Here is a tiny trained network, its code and every weight. The questions are about switching its units off for an input and a target symbol, where a switched-off unit gives its printed mean instead of its output.

import numpy as np


def w(rows, s, z=0):
    codes = np.array(rows[::2]) - 128.0
    scale = np.full(codes.shape[1], s)
    scale[-1] = z or s
    return codes * scale


def f(y):
    return np.maximum(y, 0)


def softmax(a):
    e = np.exp(a - a.max(-1, keepdims=True))
    return e / e.sum(-1, keepdims=True)


def log_softmax(a):
    a = a - a.max(-1, keepdims=True)
    return a - np.log(np.exp(a).sum(-1, keepdims=True))


def net(x, mask):
    ids = ['ΔΛΨΩγεηθμπστ'.index(c) for c in x.split()]
    T = len(ids)
    res = E[ids] + P[:T]
    u = 0
    for l in range(2):
        r = res
        for j in range(3):
            rows = slice(4 * j, 4 * j + 4)
            q, k, v = (r @ M[l][rows].T for M in (Q, K, V))
            z = softmax(np.where(np.tri(T) > 0, q @ k.T / 4**0.5, -1e9)) @ v
            o = O[l][rows]
            res = res + np.where(mask[u + j], z, o[:, -1]) @ o[:, :-1]
        u += 3
        y = f(res @ A[l][:, :-1].T + A[l][:, -1])
        res = res + np.where(mask[u : u + 12], y, B[l][:, -1]) @ B[l][:, :-1]
        u += 12
    return log_softmax(res[-1] @ U[:, :-1].T + U[:, -1])


Q, K, V, O, A, B = {}, {}, {}, {}, {}, {}
E = w([
[160,193,139,161,152],'Δ',
[76,89,85,139,73],'Λ',
[135,193,122,69,184],'Ψ',
[78,217,72,89,168],'Ω',
[114,161,58,163,43],'γ',
[200,151,173,26,163],'ε',
[67,154,151,168,184],'η',
[172,84,100,20,196],'θ',
[66,88,156,185,89],'μ',
[78,130,87,88,120],'π',
[3,69,253,1,107],'σ',
[166,122,43,81,128],'τ',
],0.019)
P = w([
[114,108,52,170,255],'0',
[104,144,66,143,184],'1',
[107,153,87,132,138],'2',
[109,152,102,127,103],'3',
[110,154,114,119,79],'4',
[110,145,129,117,58],'5',
[115,142,136,118,42],'6',
[117,141,142,119,32],'7',
[116,139,149,111,20],'8',
],0.0095)
Q[0] = w([
[171,140,161,57,123],'0.h1',
[60,195,89,107,82],'0.h1',
[248,114,102,104,172],'0.h1',
[95,101,10,90,105],'0.h1',
[65,87,169,122,147],'0.h2',
[128,150,94,217,74],'0.h2',
[93,183,130,78,122],'0.h2',
[57,59,72,131,106],'0.h2',
[93,207,131,131,100],'0.h3',
[167,153,207,144,149],'0.h3',
[179,44,115,127,119],'0.h3',
[67,185,84,121,88],'0.h3',
],0.011)
K[0] = w([
[172,134,110,50,131],'0.h1',
[73,164,71,134,114],'0.h1',
[215,137,86,102,163],'0.h1',
[70,100,77,66,110],'0.h1',
[1,64,165,127,149],'0.h2',
[125,168,68,194,140],'0.h2',
[72,199,93,18,242],'0.h2',
[75,82,65,150,127],'0.h2',
[70,168,172,158,191],'0.h3',
[104,148,165,98,113],'0.h3',
[200,123,75,151,141],'0.h3',
[81,144,121,139,56],'0.h3',
],0.01)
V[0] = w([
[10,52,132,127,161],'0.h1',
[107,73,36,2,41],'0.h1',
[37,106,160,135,108],'0.h1',
[114,94,67,194,57],'0.h1',
[39,129,58,150,179],'0.h2',
[93,129,206,134,157],'0.h2',
[164,193,147,126,170],'0.h2',
[156,120,117,42,139],'0.h2',
[167,181,201,103,224],'0.h3',
[138,214,142,188,122],'0.h3',
[217,84,57,118,91],'0.h3',
[169,91,135,30,132],'0.h3',
],0.006)
O[0] = w([
[160,137,32,178,249,180],'0.h1',
[180,66,104,162,209,251],'0.h1',
[105,120,136,111,215,149],'0.h1',
[138,59,106,154,117,176],'0.h1',
[157,86,160,147,93,249],'0.h2',
[109,156,48,57,104,71],'0.h2',
[138,204,112,211,165,170],'0.h2',
[129,77,93,152,211,155],'0.h2',
[161,116,128,168,123,72],'0.h3',
[67,255,149,114,174,146],'0.h3',
[161,190,171,124,113,88],'0.h3',
[88,74,143,152,87,71],'0.h3',
],0.0058,0.0031)
A[0] = w([
[78,125,155,134,88,2],'0.n1',
[254,151,143,119,213,168],'0.n2',
[92,128,128,98,215,18],'0.n3',
[100,120,100,180,118,106],'0.n4',
[93,140,237,74,53,18],'0.n5',
[104,115,206,231,196,68],'0.n6',
[174,118,180,232,190,115],'0.n7',
[154,64,216,139,146,112],'0.n8',
[107,93,133,233,81,173],'0.n9',
[129,150,123,26,138,59],'0.n10',
[176,47,132,120,138,29],'0.n11',
[186,86,41,144,120,157],'0.n12',
],0.0099,0.0037)
B[0] = w([
[179,80,65,117,177,134],'0.n1',
[138,173,175,45,217,235],'0.n2',
[78,131,140,155,57,171],'0.n3',
[209,144,67,177,143,177],'0.n4',
[102,211,120,240,68,155],'0.n5',
[86,127,94,164,201,163],'0.n6',
[100,170,135,114,254,173],'0.n7',
[113,174,92,84,132,149],'0.n8',
[114,104,31,122,146,218],'0.n9',
[112,160,87,83,207,167],'0.n10',
[72,153,127,97,21,178],'0.n11',
[197,129,122,73,129,253],'0.n12',
],0.0079,0.0065)
Q[1] = w([
[155,154,101,168,172],'1.h1',
[154,83,82,23,118],'1.h1',
[191,110,101,54,164],'1.h1',
[94,123,47,141,165],'1.h1',
[119,147,181,98,82],'1.h2',
[96,187,36,179,163],'1.h2',
[170,129,254,107,60],'1.h2',
[129,169,238,124,142],'1.h2',
[152,100,133,85,161],'1.h3',
[128,186,111,131,172],'1.h3',
[189,185,98,92,114],'1.h3',
[117,122,100,169,132],'1.h3',
],0.0096)
K[1] = w([
[200,139,154,168,117],'1.h1',
[178,148,87,90,120],'1.h1',
[203,171,168,121,66],'1.h1',
[102,117,69,159,78],'1.h1',
[237,178,110,101,183],'1.h2',
[5,75,221,183,1],'1.h2',
[193,161,148,115,149],'1.h2',
[162,174,164,145,178],'1.h2',
[108,138,84,82,167],'1.h3',
[45,154,241,145,91],'1.h3',
[58,75,202,54,40],'1.h3',
[119,60,141,158,154],'1.h3',
],0.0076)
V[1] = w([
[184,80,154,101,112],'1.h1',
[162,139,140,139,160],'1.h1',
[162,165,118,112,48],'1.h1',
[201,81,106,100,130],'1.h1',
[158,117,172,30,153],'1.h2',
[255,92,151,172,183],'1.h2',
[168,142,45,211,180],'1.h2',
[144,78,126,172,160],'1.h2',
[82,103,147,80,86],'1.h3',
[198,71,78,156,141],'1.h3',
[50,100,173,195,108],'1.h3',
[98,98,95,122,76],'1.h3',
],0.0068)
O[1] = w([
[114,207,116,49,120,86],'1.h1',
[88,90,138,90,130,163],'1.h1',
[224,117,128,164,254,93],'1.h1',
[66,116,123,201,139,171],'1.h1',
[100,86,126,105,59,140],'1.h2',
[150,137,116,176,96,73],'1.h2',
[218,80,158,216,190,219],'1.h2',
[171,159,183,166,180,113],'1.h2',
[12,84,83,75,132,70],'1.h3',
[150,164,151,98,70,101],'1.h3',
[31,123,80,82,72,1],'1.h3',
[79,88,102,127,74,61],'1.h3',
],0.005,0.0073)
A[1] = w([
[72,132,44,76,78,122],'1.n1',
[57,150,133,241,82,144],'1.n2',
[106,104,172,187,167,51],'1.n3',
[69,112,129,101,97,15],'1.n4',
[68,153,60,161,90,73],'1.n5',
[121,215,253,126,113,120],'1.n6',
[126,193,177,38,154,62],'1.n7',
[78,124,103,166,108,73],'1.n8',
[161,157,93,168,28,1],'1.n9',
[111,58,145,143,133,230],'1.n10',
[140,53,90,47,132,61],'1.n11',
[1,140,149,100,176,148],'1.n12',
],0.0097,0.0081)
B[1] = w([
[140,99,100,129,119,224],'1.n1',
[103,98,129,122,99,194],'1.n2',
[91,111,149,158,147,164],'1.n3',
[172,145,153,176,104,159],'1.n4',
[123,135,190,103,170,164],'1.n5',
[158,61,153,151,90,254],'1.n6',
[115,65,131,151,146,243],'1.n7',
[156,126,152,94,154,145],'1.n8',
[5,150,87,181,162,149],'1.n9',
[132,96,130,95,117,201],'1.n10',
[104,173,174,167,147,216],'1.n11',
[159,148,79,127,147,234],'1.n12',
],0.013,0.0078)
U = w([
[139,57,162,94,135,35],'Δ',
[147,107,102,138,217,113],'Λ',
[48,64,135,165,108,107],'Ψ',
[139,172,81,181,129,50],'Ω',
[139,128,137,104,105,253],'γ',
[53,163,142,161,177,72],'ε',
[99,244,148,128,169,122],'η',
[200,191,140,69,139,98],'θ',
[67,129,95,68,131,167],'μ',
[112,159,207,172,111,164],'π',
[82,153,192,81,175,107],'σ',
[181,66,87,112,11,145],'τ',
],0.011,0.015)

Each question gives the input, a string of symbols that net reads in full, and the target symbol t.
The units are the heads (4 rows each of Q, K, V and O) and the neurons (one row each of A and B). Each row of codes is followed by its name. A weight is (code - 128) times the scale printed after its matrix; where a second scale follows, it is the last column's (O, A, B and U).
mask holds one flag per unit, layer by layer, with each layer's heads first. A switched-off unit (its flag False) gives its mean, the last column of its rows in O or B, instead of its output. The means were averaged over made-up inputs and are rounded, as every weight is.
A unit's drop is (log p(t) with every unit on - log p(t) with that unit switched off) / (log p(t) with every unit on - log p(t) with every unit switched off).
The circuit of an input: a set's keep is (log p(t) with only the set's units on - log p(t) with every unit switched off) / (log p(t) with every unit on - log p(t) with every unit switched off). Starting from the 12 units with the biggest drops (on a tie, the unit counted first), units are removed one at a time, each time the one whose removal leaves the highest keep (on an exact tie, the one counted first), for as long as the keep stays at least 0.8.
circuit, biggest first: the units of the circuit, biggest drop first
unit that matters most: the unit with the biggest drop
k most important neurons: the k neurons with the biggest drops, biggest first
k most important neurons of layer l: the k neurons of layer l with the biggest drops, biggest first
heads that matter: for each layer, one digit per head in row order, 1 if its drop is at least 0.15 and else 0, layers parted by /
input Δ Λ τ γ σ Ψ Λ μ, target Λ: circuit, biggest first	0.h1
input Ω Λ Ψ Δ τ Λ θ, target σ: 2 most important neurons	1.n11, 0.n2
input Λ Λ Δ μ μ Δ Δ, target τ: circuit, biggest first	0.h1, 1.n6, 1.n11
input Δ ε Λ μ θ θ Δ Δ π, target Λ: heads that matter	100 / 010
input ε γ Δ, target π: 2 most important neurons of layer 1	1.n6, 1.n12
input θ σ σ σ τ σ τ, target μ: heads that matter	100 / 101
input Δ τ σ σ μ ε Δ, target μ: circuit, biggest first	1.h2, 1.h3
input θ θ Δ σ, target Λ: 3 most important neurons of layer 0	0.n10, 0.n8, 0.n12
input μ σ μ Λ τ π Λ, target μ: circuit, biggest first	1.h2, 0.n3, 1.n6
input σ σ Δ Δ Δ, target μ: 2 most important neurons	1.n5, 1.n6
input σ Δ θ μ ε γ, target μ: circuit, biggest first	1.h3, 0.n3, 1.h2
input Δ π θ Δ π μ, target Λ: circuit, biggest first	0.n9, 0.h1
input Λ σ γ γ η, target μ: heads that matter	010 / 011
input τ Δ Δ σ Λ σ Λ, target μ: circuit, biggest first	1.h2, 1.n6
input Ψ Δ τ, target θ: heads that matter	000 / 000
input Δ Δ Δ Λ, target Λ: heads that matter	101 / 110
input θ η Ψ τ η σ θ, target μ: unit that matters most	1.n11
input Δ Δ η Δ Δ Ω ε ε, target Δ: circuit, biggest first	1.n7, 1.n6, 0.n2
input γ Δ σ, target μ: 3 most important neurons of layer 0	0.n3, 0.n11, 0.n10
input Λ Δ γ σ μ μ π, target μ: heads that matter	000 / 010
input γ μ Ψ Δ Δ σ μ μ μ, target μ: most important neuron of layer 0	0.n3
input Λ Λ π Λ Δ Δ γ Λ σ, target μ: heads that matter	011 / 000
input Δ γ π Ω, target η: heads that matter	100 / 000
input Λ η Δ σ Λ Ψ, target μ: heads that matter	001 / 000
input Δ σ θ, target μ: 2 most important neurons	1.n11, 0.n11
input Ω Λ θ γ, target Λ: circuit, biggest first	0.h1, 1.h2
input Ω ε τ Δ σ τ Λ, target Λ: unit that matters most	0.h1
input Δ Δ Δ, target τ: heads that matter	101 / 000
input Δ γ γ Δ Δ ε Ω, target η: 3 most important neurons of layer 1	1.n6, 1.n7, 1.n1
